Below are the code and all the weights of a small trained network. Each question names an input and a class and asks about switching units off, where a switched-off unit gives its printed mean instead of its output.

import numpy as np


def w(rows, s, z=0):
    codes = np.array(rows[::2]) - 128.0
    scale = np.full(codes.shape[1], s)
    scale[-1] = z or s
    return codes * scale


def f(y):
    return np.maximum(y, 0)


def log_softmax(a):
    a = a - a.max(-1, keepdims=True)
    return a - np.log(np.exp(a).sum(-1, keepdims=True))


def net(x, mask):
    res = np.array(x, float).reshape(1, 6) / 4 @ E
    y = f(res @ A[0][:, :-1].T + A[0][:, -1])
    res = res + np.where(mask, y, B[0][:, -1]) @ B[0][:, :-1]
    return log_softmax(res[-1] @ U[:, :-1].T + U[:, -1])


A, B = {}, {}
E = w([
[255,38,71],'x0',
[129,128,130],'x1',
[55,74,45],'x2',
[121,13,220],'x3',
[130,130,126],'x4',
[126,127,130],'x5',
],0.0083)
A[0] = w([
[208,241,175,130],'neuron 0',
[32,196,109,175],'neuron 1',
[58,178,117,170],'neuron 2',
[72,146,224,12],'neuron 3',
[42,179,57,154],'neuron 4',
[55,180,254,240],'neuron 5',
[200,57,6,137],'neuron 6',
[188,79,175,167],'neuron 7',
[237,92,207,119],'neuron 8',
[204,114,220,100],'neuron 9',
[209,237,53,115],'neuron 10',
[72,147,227,3],'neuron 11',
[192,186,97,228],'neuron 12',
[227,63,197,143],'neuron 13',
],0.0073,0.0051)
B[0] = w([
[27,2,220,199],'neuron 0',
[162,146,55,217],'neuron 1',
[173,167,45,196],'neuron 2',
[177,120,252,157],'neuron 3',
[159,163,28,208],'neuron 4',
[12,46,88,254],'neuron 5',
[68,59,219,216],'neuron 6',
[195,188,142,196],'neuron 7',
[184,182,102,203],'neuron 8',
[172,162,79,183],'neuron 9',
[77,44,244,206],'neuron 10',
[187,126,250,157],'neuron 11',
[76,98,78,211],'neuron 12',
[207,191,118,215],'neuron 13',
],0.0078)
U = w([
[45,80,124,28],'0',
[130,101,222,252],'1',
[188,252,62,102],'2',
],0.012,0.0028)

Each question gives the input, the list of numbers given to net, and the class t.
The units are the neurons (one row each of A and B). Each row of codes is followed by its name. A weight is (code - 128) times the scale printed after its matrix; where a second scale follows, it is the last column's (A, B and U).
mask holds one flag per neuron, in row order. A switched-off neuron (its flag False) gives its mean, the last column of its row in B, instead of its output. The means were averaged over made-up inputs and are rounded, as every weight is.
A unit's drop is (log p(t) with every unit on - log p(t) with that unit switched off) / (log p(t) with every unit on - log p(t) with every unit switched off).
The circuit of an input: a set's keep is (log p(t) with only the set's units on - log p(t) with every unit switched off) / (log p(t) with every unit on - log p(t) with every unit switched off). Starting from the 12 units with the biggest drops (on a tie, the unit counted first), units are removed one at a time, each time the one whose removal leaves the highest keep (on an exact tie, the one counted first), for as long as the keep stays at least 0.8.
circuit, biggest first: the units of the circuit, biggest drop first
top k neurons: the k neurons with the biggest drops, biggest first
drop of u: that unit's drop, to one decimal
input [-7,4,1,-2,-5,-1], class 2: circuit, biggest first	neuron 2
input [0,-3,-7,-3,1,8], class 0: circuit, biggest first	neuron 12; neuron 0
input [1,3,-1,-8,-2,-3], class 1: top 2 neurons	neuron 10; neuron 5
input [5,4,5,6,-8,-5], class 1: top 2 neurons	neuron 6; neuron 5
input [1,0,-7,-8,1,-8], class 1: top 2 neurons	neuron 10; neuron 5
input [0,2,2,-1,-7,-4], class 2: top 4 neurons	neuron 0; neuron 5; neuron 10; neuron 6
input [1,-2,-2,-7,-5,-6], class 1: top 2 neurons	neuron 5; neuron 10
input [-7,-8,-1,-7,-5,-8], class 0: top 4 neurons	neuron 0; neuron 5; neuron 10; neuron 13
input [6,0,5,3,-3,-2], class 1: top 2 neurons	neuron 6; neuron 5
input [-8,-6,-2,-4,0,-7], class 0: top 2 neurons	neuron 5; neuron 0
input [4,-2,-2,-3,-8,6], class 1: drop of neuron 5	0.3
input [-7,-2,-3,-8,8,-6], class 0: drop of neuron 0	0.3
input [-7,-2,-8,-3,-6,6], class 0: drop of neuron 5	0.9
input [-6,-1,-8,-5,-1,-4], class 0: circuit, biggest first	neuron 5
